Each row was made from one walk, in order. Every step used is in the known rows, and no mark comes twice. Write each row's walk.
Known rows:
E-F-B-C-M-L-V-H-T: [-280  117  -18  -21   62   43    2   79    3   18 -126  -40   70  113
  166   58  -24    4  -69  128  -54  -38   66  -69 -153  -37  -45  323
  -53 -157  -48 -122  119 -115  361 -179  -59  277  -85  130  169  162
  232  -72  -76  110  141  -52  -17 -104 -326  -80  109   43  -24 -264
   56   20   34  317  344 -179  -46]
E-F-B-G-J: [ 100  117   52   25  -63  111  -12  102   44  -54   24 -130  -14   34
   26   20   66  -59  -13   24   36  114   26   47   74   98  -83  228
  -63  -78  -57   55   30  -32  223   57   40  275   87   30  194  -95
  295  -39 -217  202  113  -18  -95  -43 -296   -1  102   18   66 -455
  -52   41   29  -26   72   87   46]
G-J-C-M-E-F-B-L-V-H: [ -45   35 -126   63   92  -67  -27   73  -28  130   35  113  150  -38
   50  -31   86   92  -78  149   67  -24 -187 -152  499  -16   41  198
 -238    2  -27   10  145 -145  226  -15  -11 -193  193 -287 -182 -142
    4  -75    8  145  131   92  -43  -63 -225  -55  138   -2   14 -126
   -1   13 -192  218  430  203   45]
J-C-E-F-B-R: [-397  130   91  133   43  -46   86  102   84 -139  171  141  108  -58
 -170   83   81   90    6   78  -20  -48   51  -47  275  -60  -63  142
 -235   81  -55  -35  190 -121  316   69  -44  134  -46 -149  119 -202
   33   54  -57  153  223   98  -72  -63  -35   -8  -94   49   17 -279
   -4  108 -104  162  324  -23   63]
J-C-F-L-B-R: [-152  -76   40  139   76   -7   92   26   -4  -16  290  -65    2  -35
  -69   16  220  102  213  142  -10   18  125  -30  267 -117  -12 -134
 -140   37   38  -65  107  -95    3   73  -10  -12  110 -161  -47 -127
 -127   70   19   85  -35  147 -198 -135  138   20 -214   63 -169 -205
   -4   31 -134  -48  -16   15   52]
E-F-L-B: [  21  -50   79   30    6  114   60   61  -69 -110  114 -214  -62  239
   27   98  134  -60  213    5  104    7  149  145 -245   33 -189   24
   -5   42  -12   13  -12   18 -143  -50   34  130  -57   75  151    7
  182  -33 -101   19  -37  180  -63  -10 -228   19 -217  -37    5 -134
 -126  -62   -9 -343   61   23    5]
G-V-R-L-B-C-T: [ 147  -89 -177  103   27  140  -59  -94   64 -174 -170   32   52 -197
 -201   -3  -11   -2   27 -231  -73   79  -82   12   12   10  140   62
   46   99   82   -3 -136   40 -270  123  161 -162 -187  -73 -447   97
 -361   53   88 -208 -224 -211   52  203  278  -55 -115  -19  -39  376
   17   90  140 -220   86   27  -80]
E-C-M-L-F-B-R-V: [-116   92  -72  -70    0 -218 -196 -179   13    0  213  -46   77  -18
   15  -84 -164   56 -114 -105  -73 -146   34  -67 -255  -19   37  -35
    2  -69  -72  -65   56 -103  368  -86  106   28 -171  114  260   22
   -1  -13   25   46   99    0  -54   56   78  -36   80   10   86  -26
   72   -4  164  107    6 -279  -86]
L-V-G-J-C-M-E-F-B-R: [-178  -57 -129   25  108  -78 -124  134  -87  219    5   27   78  -14
    8  -35  -91  128   39  330   19  -20 -241 -215  627   26   79   92
  -87  -38 -127   60  145  -90  293   61  -99 -214  120  -48   67 -144
  -51 -134  -42  -30   57  233   96  -58 -269  -12  -19  -12  -28  147
   78  -46   19   85  355  -42   91]
R-V-G-J-M: [-221 -106 -139  -78  -54 -121  169 -162  -68   58  -61  -43    1 -166
  -73  -66  -93   34   42  181 -162  159 -158   30 -128  -72   92  -62
   97  -94  -29  129  -83 -131  159   62   67  -83  110    6  -93   83
  -12  -57  100 -125   79   47  -26   94   23  -10  -51 -104  -15  194
 -149 -141   -5    4  -32  118    0]
G-V-H-M-L: [-138  -72  -41   84  -45   90   63   56  213  -98 -240   21  -62  -25
  -23  -62 -117  -30  143 -111   -5  -70  -87  119 -133  -20   -5  -11
  -10  112   87   -3  -61  -52  119  -51    9  -73   -3   64 -316   71
 -116  -73   -7 -179 -178  -29  147    7  387  -23  -18  -70   90   27
  -88  -11 -238   83  -33  190  -30]
B-C-G-F-L-V-R: [ 183   90  134  -64  238  159    2   76  -55   67   16  -71   45  -93
  157   82  150    0 -179  130    4    5   15 -157  380   58   42   -7
  399   12    1  -61  101   63  -88   75  141  -54   53 -144 -375   59
  -46   48  -42  -81  -60   38  -40  -77  -49   97  -27   27  -38  136
   48   51 -127 -385 -250 -129  137]
J-F-E-C-T: [-173  102  185    5  -92  -46  101 -136   47 -102  -42   86  -69   79
 -129  -43    9  -60 -183   70  101  -51  102    4 -258   79  -71   -9
  362   45    3   17   65   65 -232  -72   71  250  -31  -50  197   80
   50   30   68   81  120  115 -149   48  360  -60  107   46   -6  257
  135  -33  -69   70  -87  -24  -15]
J-E-C-G-F-L: [ 195  163  190  -50  -26  -54 -109   77   39  171  108  190    1   62
  158   80  147  -28 -262    0  117  -30   92 -184  431   69 -164 -236
  112   75    9  -35  101   74    5  -52  105  -41  -13  174  -75  -73
  -30   69  187  -19 -112  133  -12   22  232  -14 -191    8   30   86
  -55  -11 -360 -277 -398  -37   57]
V-R-L-B-C: [ 165 -121 -177    7  -34   31  -13 -179  -27  -98  -59  -46  -29 -107
  -43   53   29  -15  144 -136 -113  128   43  329 -251  -57  212  -73
  -20   29   11   -1 -206   27 -451   70  104 -120 -118 -267 -259  208
 -192  122  -34 -112  -96 -137  -14  160  -63   87 -117   21   16   82
  -26   -1   90 -133   34   52  -55]
B-C-F-G-J: [ 125  131  123  -47  111  110  -39  -48  -18    9    3  -45  -39 -175
   -2  -13  236   42  -15  181  -25   -4  -77 -187   54  -20  161  168
  293   -5  -15  -37  -53  -29  -25   88  -16  152   58   -6 -312  -86
   29  104 -109  186  110  -73  -95  -88  -78   96  261   68   25 -368
   19   59  -16   72 -217  -67   67]
G-F-E-C-M-L-B: [ 144  105   51   -5  -19  -17 -374  -59  100  -47   92   10    5  302
   24    0  -42   -4 -309   -1    2 -136   65   10  -97   34  -39   27
  367 -175   55  -10   23   26  -71  -30   82  185   -2  -49  115   56
  -76    1  -56   57  -72  -38 -163  103  328    2  118  -40  -73  518
   69   -6  114 -138  -98  -45   14]
J-M-L-B-R-V-H: [-376   36  -97  -46 -145  -67  242 -113   23  148  117  -63   67  -15
  -50    7 -182   63  192 -100 -163  103   54  265 -539 -175   85 -170
 -203 -197   38  -54 -225 -159   83   44   64  -70   50 -152  -20  379
 -153   -2  -86 -122  165  -61   47  -72  187  -35 -127  -63  -42 -154
   70  -84    8  119  352  150  -85]
F-B-G-J-E: [ 326   21   49   24 -125   25   61   13    6   86   46  100  -22 -137
  -16  -31   32  -34  -82 -132  -33  222  -46   35  271   59   -7  -26
 -189   19   -4   30    6  -46  214  133   53  115  240 -226 -226  -76
   70  -16  -81  191  -24 -204  -76   41  -54    2  160   84    7 -378
   24  127  104   -6 -145  312   38]
B-G-F-L: [ 309   30  118   48   19   80   81  201  -19   37  106 -188  -98   83
    5   17  144  -95  -51  -76  170   46   92   18  324  127 -130 -367
  259   31   70   29   68   80 -158  145   84  198  166  -47 -101  -37
  228   31 -146    0  -49  -33 -180 -149  116  118  117   15  -25   73
  -11  111   50 -232 -449   86  109]
E-C-G-F-B-L-V: [ 209  196  104   -9  184   71 -270  -63   33   33  114    9   38  -44
  245   27  137   -5 -230  107   -1  -45   15 -137  267   90  -32   80
  234   19   -6  -36  206   -9   46    2  116   24  -19  160   38 -162
   73   12   39    5  -63   96   63  -10  -85   19  -72  -10  -85   41
   34   12  -74 -196 -305  -99   51]
V-G-J-E-C-M: [ 126  -28  -56  -36   49 -165 -442   -2    7  196  -43   95  -35  -22
   58  -47  -82   89 -205  233   37   28 -238 -114  586   26  130  -23
  147   -3 -124   85   -7  -58  -37  -26   73   24  100   -3 -276  -65
  -46  -32  186  -44   -2   89   -3  118   19   25  -30  -45  152  131
  -94 -118 -201   -9  -56   58   43]
F-E-C-M: [ 183   -7  143  -99  -66  -44  -90 -148   -8 -111  190  -17  -18  101
   28  -71  -16  -33 -148   51  -22 -141  113  -68 -160   61   29  -20
  342  -18  -86  104   51    1  158  -62   49  271    7   -3  -42  -44
   37   19   -6   12   71  -46 -142  156  162   89  169    8   60   96
   32  -76   69  -24 -189 -127   18]
G-J-E-F: [  60  169   32   16 -142  -16  104   76   79  113  -73  142   -6   92
  -17   47  135   15  -71   56  158   41 -104   67  217   47  -60   11
  -86   18   -1  104  -38  -28   69   59   76  -66   80   98  -67  -19
  142   -5    9  119  103  103  -87   35   46  -66  -45  -21  193  -71
 -165  -49 -266 -110   68  334   46]
G-F-L-B-C: [ 226  -27   58   15   43  113 -182   16   -3  -47   98  -55  -36  168
   20   83  194  -37 -101  -86   68   15   72  127  -84   39 -106 -120
  299    0  123  -38  108   24 -293   50  143   71   66 -120 -218   77
    0    2  -39   91 -118   45 -151   27   43   51  -65  -18 -171  224
  -13   59   90 -363 -175   80   39]
V-H-R-L-B-C-M-E-F-G: [-103 -107  -37 -154  121  -75 -170   57  -49  -26  -22  -10  -80 -101
   95    5  -20  -30   14    3 -141   -4   68  -13  -40  -53   17  299
   37  -51   10  -54  -84   27  -84 -257 -242    7  -76   88 -171    9
   99   48   35  -67   70 -148  224 -127 -298   40   70   14   75 -330
  -35   79   -8  414  305 -125   77]
H-E-F-G: [  17   18  102  -44  -33  -60  151  180   42  -45    0  -59 -135  233
   61  147   17  -86  121   21  272 -141   50  172  175  -20 -114  128
  108   79   -8   76   26  156  140   10 -216  118   -7  278  313 -142
  321   50  -82   33   54  -48   28  -71 -130   23  102  -38   56  -78
 -228  -22 -110  -72   23 -197  111]
J-M-E-C-G: [  41  218   52 -111  -44    4   19   59   54  138  111  171   54  -29
   83   23  -45   28  -21  133  118   -2  -18  -16  -60    7   17  -40
 -153   27  -86  -19  -27   -3   91   73   73  -18  -25   20 -118   84
  -33   75   52 -104  105  112   -1   74  252   80   38  -55   88 -549
   32 -134 -373  -14   51  -41  -39]
F-L-B-G-J-E-C: [ 417 -140  152   17  -75   80 -125   77 -175  109  244  -35  -43  -23
    1   19  132  -66   85 -157  115   56   46    4  317  108  -76 -420
   27  160   62   12   94  116 -377   48   80  -11  166 -109 -248  -84
 -121  -37    1   93 -209  -55  -18   55 -128   73 -172   19  -52   98
   12  -36   68 -346 -265  205  -42]
G-F-E-C-M-L-B-R-V: [  57   74   14  -30  -86 -126 -243  -98   43  -32  191  -45  103  200
  -18  -21  -41   23 -283  -69  -88 -152   98  -32  -37   34  -20  -81
  319 -247   81   40   66   32  105    7   95   52  -42   71  259   44
 -139  -29  -92   63  -27  -45 -138   47  307  -54   83  -18 -118  612
  124    8  298  -86  -87 -161   49]
C-F-B-R: [ 119   58  -25  100  103   34   51 -102   81  -71  110  -47  -25   -3
   50  -56  132   82  -15   99 -186   57  114  -28  -80  -38   21  242
  -76 -142  -37    4    5 -156  373   39  -45  105   21  115  139  -35
  182   50 -121   67  119   56 -142  -92  160  -35  125   85  -55 -649
   37  118   74  -26 -110   37   53]
J-M-L-V-H: [-440  112  -49  -47  -72   39  381  -11   32  234  -76   -7  -33   78
   25   -7 -171   16  201   60  -21   54   -9  175 -570 -141   45 -217
   25  -99  -19  -63 -197 -178  122   28  -31  -52  113 -144  -70  381
   28   14  -77 -249  229   54   83 -100  191   55  -22 -102    4  -60
   33  -93 -286  107  235  226 -117]
V-G-F-B-C: [  64  -34  -48  -37   97    7 -404  -33  105   13 -140  -29  -47   33
   88   29  -39   29 -236  116  -77  149  -95  -13  142   10   54  141
  339 -121  -62  -13   66  -42    7    2   63  237   74 -119 -163    7
   28    2  -36   58    6   22  -36   64  -71   65   56    3 -139  -35
   33   50   12   65 -110 -102   94]
E-C-M-L-B-R-V-H: [-118   33  -73  -74  -21 -157 -269 -181  -14   75  260  -90   87  -63
   23  -42 -100   66  -50   21 -155 -170   39  -16   -3  -46  108  -82
  101  -85    3    4   -3 -124   66 -122  108   59 -171  188   42  149
  -40  -18   20  -75  103  -12   54  -18   49  -44   29  -20  128  120
   59  -95  139  129   85 -153  -40]
J-E-F-G-V-R-L-B-C: [  14   23  -26  -42 -210  -51  -24   26  -16   36 -131   95   36    7
 -112  134   15  -60   80 -170  100   36   28  -34  190   -9   -2    2
 -316   11    4  -65 -244   94 -163   15   44 -225 -135   26  -69  -31
 -313   67   39   49 -186 -198  174   74 -125  -45 -220   29  -19  145
  -31   31    8  -48   97 -163    1]
J-M-E-F-G-V-L-B-C: [ -67   51  -91 -195 -104   77  -93  124   24   72 -103   88   74   95
  -67   96 -143  -13  161   -1  256  -21  -41  -36  -26  -36   75   61
 -258  -10  -39  -75 -107   64  -61   68   93 -111  -81 -138 -174   66
 -263   18  -29   12    2 -137  172   72    1   69   27  -64  -30 -347
   68  -88 -122   29  303 -204  -61]
M-E-F-L-B-G-V-H: [ 245  -54   43   41  -37  212  111  250  -57    7  -41  -66   53  132
  -41   83    4  -69  141  -94  181  -66   21 -189  279  148 -187  -79
 -211  151   22    8   42  199 -179  -72  -49  -89 -104  162   23  -67
   25  -47 -154  -11 -112   54  144  -57  -83  -18  109   14   58 -200
   60  -13  -88  -65  107    3   36]
E-C-M-L-G-J-F-B-R-V: [-169   99  -84  -16  -81 -307 -318 -103  -52   57  174   23  152  -78
  -40 -103 -101  117 -145    8  -82 -137 -105  -91   80   30   41  -26
   25 -125  -70   -3   -6 -100  111   36  128  -29  -93   -2  259   23
  -10  -54  102  124  141  130  -69   25   52  -81  106   11  134  161
  136  -47  157   75   13 -236  -78]
M-L-B-R-V-H-G-J: [-191  -27  -49   62    2  -61  179  -25    4   94   38  -82   79  -11
  -13   26  -43  140  169  -89 -167   78 -103  155 -159 -118   79 -126
    6  -62  103  -23 -102   62  -85   71  -29  -65  -15   -6   14  132
 -104  -59 -195  -18  -95  -22   31 -159  137 -124   30   24  155  183
   73  -34  162  117  149  149   13]
M-L-G-J-C: [-245   74   -6  122   -4  -52   76  103   44   92  -52   21   17   -5
 -102   12   13  159  232  -17   37   51 -212   38  -63  -96  -31 -183
    9   52  -52  -18 -217    8 -170  229  -73   53   19 -256  -61   -5
   15   66  -19   27   88  203 -104  -60  123   39  -30    5  212  130
   31  -33 -177   78  -24  156  -23]
C-F-G-V-H: [  39  -76   -7   73  146  157   41  -46   51 -146 -108  -98 -131   -9
  -94  -51  118   15   35  188 -128  -55  -14 -260   71  -41  -22  208
  160   11   35   -3 -173 -108   25    1 -126   31   24  151  -86  -39
   14   26    2  -41  -68  -15  100 -152  241  -15  236  -41   25 -138
 -100   54 -161  -68 -197  -56   50]
F-B-R-V-G: [ -14 -151  -96  -27  -74 -157  145 -188  -22  -52  127  -93   62 -153
   -5  -43  -20   65   53 -101 -283  180   30   49  -81  -23   26  -25
  -42  -96  -54   86   31 -113  439   85   30   52   -6  -21   69  -13
   25  -53 -102   36   83   17   18   22  -77  -38    6   57  -95 -293
   60   80  320   92  -31  -84   82]
R-V-G-J-F-E-C-T: [-214  -90   -5  -48   -5 -122    7 -192  -80    1 -109   19    6 -169
 -121 -110  -63   -5 -206  186 -145   61 -107 -231   14   32   31    4
  451  -64   -3  125   70   35  -30  -70    2   63    9  119  131  -18
  -82  -65  142  -52   67   98  -48  102  132 -105   30  -40  -45  585
   26 -114   63   98 -131  -24    7]
H-B-L-F-E-C-G-J: [ 313  -14  228   19  104   17  135 -120   62 -138  -43  110   12   30
   93   23   51  -16 -199 -179  228  -68   26  114   15    9   27  152
 -180  159   12  -27  244  118  -93  -23  135  106   87 -355    4 -325
   49  -22  209  229  -75  -61  -42   56 -170   22    2   52 -121  -39
  -23   75  -57   60 -151   53   58]
R-L-B-F: [ -17   92  -49  116   -3  110  196 -131   30  -69   12  -91  -67  -82
   62   -7   58  -38  273 -140  -53  210   25  387 -540  -80   94 -114
 -299  117  106  -61  -96   35 -442   37   38    3 -127    0   98    6
  108  112   96  -38 -107   -5 -141  110 -160  -19 -316   63  -90   95
 -120   82  333  -48  -46  262 -121]
E-C-F-B-R-V-H-M: [ -38  -32    2  -59  -26  -42 -364 -139   78  -40  121   39  -23 -190
  142 -113   57  -33 -101  149 -209 -114  169  -69 -106   -5   61  190
  129 -141    0   43  204 -108  361 -191 -104   60  -13  430  265  -37
   -2  -18  -38   37   88   45   43  -24   -8  -16  -10   15  -81 -462
   48 -101  -67  210 -249 -143  -43]
B-F-E-C: [ 147  141  231  -55  -69   69  175  -22   80  -65   67 -193    8  -20
  201  -21   80  -77   -9   21  124   42  159  122  -29   90   63 -183
  168   56    4   86  157  172 -210   32   81  287  -39   47  241  -41
  138   64  -85    9  136  -68 -257   91  -91   75 -173   71  -50  -73
   17  -82  102   24 -316  -50  -38]
J-E-F-G-V-R-L-B-C-M: [  23   37  -72  -47 -139 -136 -148   26  -42   53  -69  104   58   30
 -100   98  -45  -33  -10 -104   88  -17    3  -84  300  -32   32  128
 -399  -43  -26  -86 -275   26  -56  -21   72 -234 -127  -23 -130  -28
 -300   50  113   11 -194 -226  115   80  -90  -67 -166   23   25  177
  -51   51   76  -77  175 -211   13]
F-G-V-H-R-L-B: [ -11 -279  -42  -15   17   24   23  -46  -13 -215  -71  -79 -145 -133
 -138  -29   38  -33  199 -170 -177   66  -47    5  -76  -33  -47   10
  112  138  111   -6 -195  -10 -205   46 -144  -79    1  -45 -279  -73
 -174  -28   72  -68 -244 -181  323  -35   25   23  -11  -78  -27  166
 -127  118   77   38    8  -49   26]

Write each row's walk:
[ 106 -157    7   85   89  178  -56    0   30 -183  -67 -149  -74  -55
    0   56   70    3  150   48   10  109    1  240  190  -45    9   98
 -324  143  183  -36   19   16 -545   75   26  164  -13  -43  -88  115
  -96  -85  108   45 -290 -240    8   -6 -157  -83 -260    1  -90   88
  -96  -43  305  -52   84   70  -56] : L-B-F-G-V-H-T
[ -35   70  -73    6  -82   76  267  108  -10   83  -78   66   89   82
   77   33   12  -15  116  -67  -22  -13   21 -118 -199   73 -103    4
 -185   15  -46   25   58   77  218  -90 -209 -158 -179  270  360  -23
  174   -1 -201   18  173  235  188  -84 -220  -54  164   62   20 -356
  128   66  -31  259  277  -30   22] : M-E-F-B-R-L-V-H
[-251  179   55  148  133   94  169   73  -54 -135    8  124   64   28
  -83   30   -7    4  -16  -26 -143  -88   19  -83 -247   33  -77  203
 -123   59  -70  -14  115  -57  291  -25 -182  -19 -183  202  382 -153
  241   11 -104   -9  218  129  109  -20 -214  -41    3   22   37  -13
   11  182  215  -64  239   67  -33] : C-E-F-B-R-L-V
[-100 -102  -84 -116    0 -188 -172 -188  -51  -28    4  -66   15   15
  -18  -63 -124  -14 -249  205 -162  -44   -3 -173   44   -3   18   10
  350 -182  -24  113   43  -47  199 -102   57   64  -22  189  134   -9
  -13  -44  119 -112  -11    2  -81  110  103  -24   55  -66  -87  601
  -59  -95  179    9 -243 -218   68] : R-V-G-F-E-C-M
[ -10  -82  -14   61  220  115   61   79 -147  141  -30  -86  -92   80
   91 -100   70   33   57  332  -33   18  -45 -208    3  -21    9  -62
  246  -87  -53   -3   20  -97   47  -10 -133 -158  241   27   11    4
   54  -36   37 -166   18  234  -73  -87   59   71  -28  -82 -148    3
  -54  -71 -258 -323 -174  136  -59] : C-F-L-V-G-J-M
[-119 -298  -67 -117  109 -264  -24  -15 -102  -84   13 -113 -132  -55
   22    1  -14   -9   46   70 -143  129   89  148  130  -29 -103   15
  210  -97   72   66   46   15  -17  -76  -76  -93   15  110  -50  -51
   47  -52  126 -262 -146 -118   21   25   23   35 -306  -80 -155  236
 -164   -5  153  -48 -179  -18  106] : H-R-V-G-F-L-B
[  48 -113  -84  168  -21  217  124  -20   -1 -144 -100   -9  -74 -116
  -88  -15    8  -56  196 -203 -119  134  -13  164 -251  -25   22 -188
 -242  153  172  -68   -4   24 -366    4  -30   66  -39  120 -116   33
   -3    8  160   36 -290 -202   63    8  -14  -65  -77   42  -99  310
  -66  102  290  133   -3  201 -116] : R-L-B-G-V-H-T
[ -35   49  -56  -29  -22   29    3  -28   -8  -44  -75  127  -97  -15
  -61  -94  -49  -43   63 -242   82   20 -126  -17 -776   -9  -14 -203
  -20  153  -26 -104  -86  104 -177   18 -151 -209  -10  -39  226 -104
  -93   78   96  177   -5  135   67   96  -32   76   97  -49   16   38
  -36   36 -122  114   34  -62 -181] : R-L-F-G-J-M-E-C
[ 237 -163   55    9 -114   20   41  -23   53 -197  -98   82  -14  -30
 -178  -45 -197 -107 -177 -252  168 -122   75   63  210   56   84  -26
 -233   95   43  -10  126   98  -88   24  158   75   28 -334   39 -177
 -129  -30  254   58 -230 -313  -13  131   45   38  118   23 -113  392
    0  116  129   31 -158 -172  -32] : H-B-G-V-R-L-F-E-C-M
[ -26  141  220   19  164  174 -147  170 -119  -80    2   80   95  -96
  -79   74  116   19  -87   41   56 -130  -96 -212   42   82  -27  180
  198  119  -99   -3  121   81 -111   37  -44  132  -69   21 -186 -148
  163   49  -59  147  255   61  -38    0 -381   95   40   47  156 -113
   53   35   48 -138   29  -24    3] : B-C-E-F-L-G-J
[ 251  110   -7   -5  -60  -89  -68  163  -94  331   25   25   23 -100
  -15  -34  -76    3  -86   47  158  -39 -122  -98  827   94  146 -318
  -18  -11  -29   45  -73   34  -87  129   86 -133  149 -110 -189   28
  -82   -3  -71  -98  -22 -202   -6  -54   66   57  106   13  197  275
   67  -36  -47  -68 -154  162   10] : B-G-J-E-C-M-L-V-R
[-124   19   -2   -6   92   29  104   27  -12  -27 -105  -96   25  129
  205   85   64  -41   75   77   37   70   76   52 -202  -16  -87  331
  -97  -64  -66   -9   73    2  241 -127  -84   75   30  152  208  -89
  307  -65 -199   24   55   -9   61 -170 -454  -55    2   39    4 -366
    8  -18   25  169  143  -56   41] : E-F-B-L-V-H-G
[ 104 -187  145  -69  -15   95  112 -199   95 -130 -118   43  -62   62
   63   27  -10  -93 -164 -186   82  -98  174  144 -286  -33    0   60
   62  105   32   25  209   30 -157 -244    7  205   82 -205  -18  -17
  120  -16  115  127  139  -91  132  -43 -256   36   93   32  -95 -105
   23  -14 -165  365  -13   68   23] : V-H-B-L-F-E-C
[-203  -54   60   26  -66  164  593  -89  -19   13 -188   18  -66  -43
  110  -53   20 -122  131  -93  -91   73   93  146 -546  -54   51 -222
   42   98  106   16   94   42 -159  -98 -164  -35   22  -30  231   17
  187   29  128 -107   65   67   53  -28 -260    1  -88   42 -202  447
  -38   94   93  210  -90  211  -82] : R-L-V-H-B-F-E
[ 109  -14   -1   -3  -90  -35  307  119 -128   24  125  -69  122  141
  -29   92   96    7  225  -83  116  -62   77  -68    8   86 -171 -143
 -250   67   -4   59   35  170   17  -12  -45 -177 -229  250  272  -62
   50  -23 -171   -9    2  205   24  -23  -69  -47  -12   37   37 -232
   59  -33  104  -81  107 -101   66] : M-E-F-L-B-R-V
[ 262 -126  -15   75  -51  183  213   46   18 -186 -143 -151  -54  -67
 -210  -60 -175 -112   59 -291   69   44   10  -22   64  118   34 -242
  -44  119    7   18  -93  172 -135  129   83 -109   69 -139  -69  -80
 -158   27  -79  -45 -216 -319    5   55  173   74   76   33    2  346
   33   98  157 -146 -216  -10  -16] : B-G-V-R-L-F-E
[-268  120  -81   12  140  -94  135  100   -7  185  -34  -63  -26  253
  113   15 -217   24   14  163   74 -211  -37   19   49 -102    2  146
   11  -79  -42  -46  -78  -98  322 -168 -115  -30  -39  129  135  144
  303  -17    5 -250  126   29    5 -139   49  -55  175  -45  170  235
  -98   -5  -70   20  279    9   24] : C-M-L-V-H-E-F
[  87  -15 -125   23  120  -94  -51  189   -8  -85  -94   45   43  193
  -13   10  -14   61 -105  167  116 -191  -83 -225  394   23 -105  277
 -287   38  -25  -10  -37  -49  161  -69  -62   80 -168  171  -71   30
  118  -79  120  -41  -94    3    3  -60  174  -94  327  -35  219 -145
  -85    4  -58  134  274 -250   58] : C-M-E-F-G-V-H-T
[ 180 -118 -262   18  -56  -66  -50   48  -54   -4 -166  108   21  -46
  -61  -24  -29   53   86  -89  -21  100 -122  167 -141  -12   95 -118
 -115  -23  -95   96 -302   73 -384  209  -60 -307   -7 -278  -91  182
 -141   95   44 -182   51  100  -15  133   56  102   -9  -59  173   16
   -4  -93 -205 -169   64   62  -90] : V-R-L-G-J-M-E
[ -57 -125  -35  -56  112   24 -316  -79  107  -80  -27  187  -76 -130
  -30 -110 -179  -49 -184 -171  -44  -56   76  -55 -482   -9  -98  318
 -126   36  -23  -43  220   33  382 -236 -195  -77  -16  221  233  -21
  -98  -75   -5   64   38   36   91   15  -13  -97  -23   42  -11 -364
  154   -6   93  237  140  -50  -40] : L-F-B-R-V-H-M-E-C-T
[  34   77  -19  -21  -67   59  216  204  -84  165  -12   77   58  117
   32  -21   64   14   69   89  185    8 -153  -13  -52   78  -55 -146
    7    5  -28   77   38   -7   65  133  -15 -248  179  -81  -35   61
   39  -81  -81   -1  142  238  -40   29    2   45   55 -118   34 -126
  -35 -115 -313 -217  227  246  -71] : G-J-M-E-F-L-V
[-288 -136  -22  -61  -30  -82  161 -107  -21   13  -74 -111  -88 -191
   62  -47  -77  -77  222   31 -163   60   66  216 -314 -159   40   44
 -182  -28  133  -15 -131  -12  -53 -136 -144  -45    8   44   78  129
 -100  -58  -28 -157 -134 -111   67  -76 -110  -53 -183  -23  -20   66
  -95  -94  176  214 -104  115  -15] : R-V-H-M-L-B-F-G
[ 221  -78    6   -4 -104  -47 -254   45  -28   82  -52  177   19   18
  -38   34   54   -4  -86    3  106 -113   72 -247  453   61  -85 -170
  -61   42  -55   34  -61   72 -147  -16   20 -253  -67  223  -34  -32
 -219   65  200 -120 -112    3   60   91  198    1 -220    1   35  121
   21 -119 -307 -266 -380 -141  -75] : J-E-C-F-L-G-V-R
[-223  -68  -95  117 -159 -128  -27   32   80  -99 -192  205   34  -65
  -98  -91 -132    8   52 -189  -24    6  -79  147 -206   46  -76   72
 -410   47   13  -70   -9   24  -50  -11  -52 -270   -1 -114  215  -11
  -83  -68   93  157  -71  196  112  -27  118 -121   23   95  -42 -143
  180  108   60  228  149  -28  -37] : J-F-B-R-L-G-V-H-M-E
[-218  164   18  -35  -13    4    7  -42    0  144   55  -28  -11    7
  -26   23  -96   61  188   42  -32   85   -2  111 -471 -189  149   39
 -137 -174  -17 -195 -313  -99  -67   99    8   70   64 -282 -143  212
 -224   92  -93   -8   45 -155  -39  -45  156   73  -11  -28  -97 -359
   94  -25  -30   72  172   -5 -106] : J-M-L-B-C-F-G
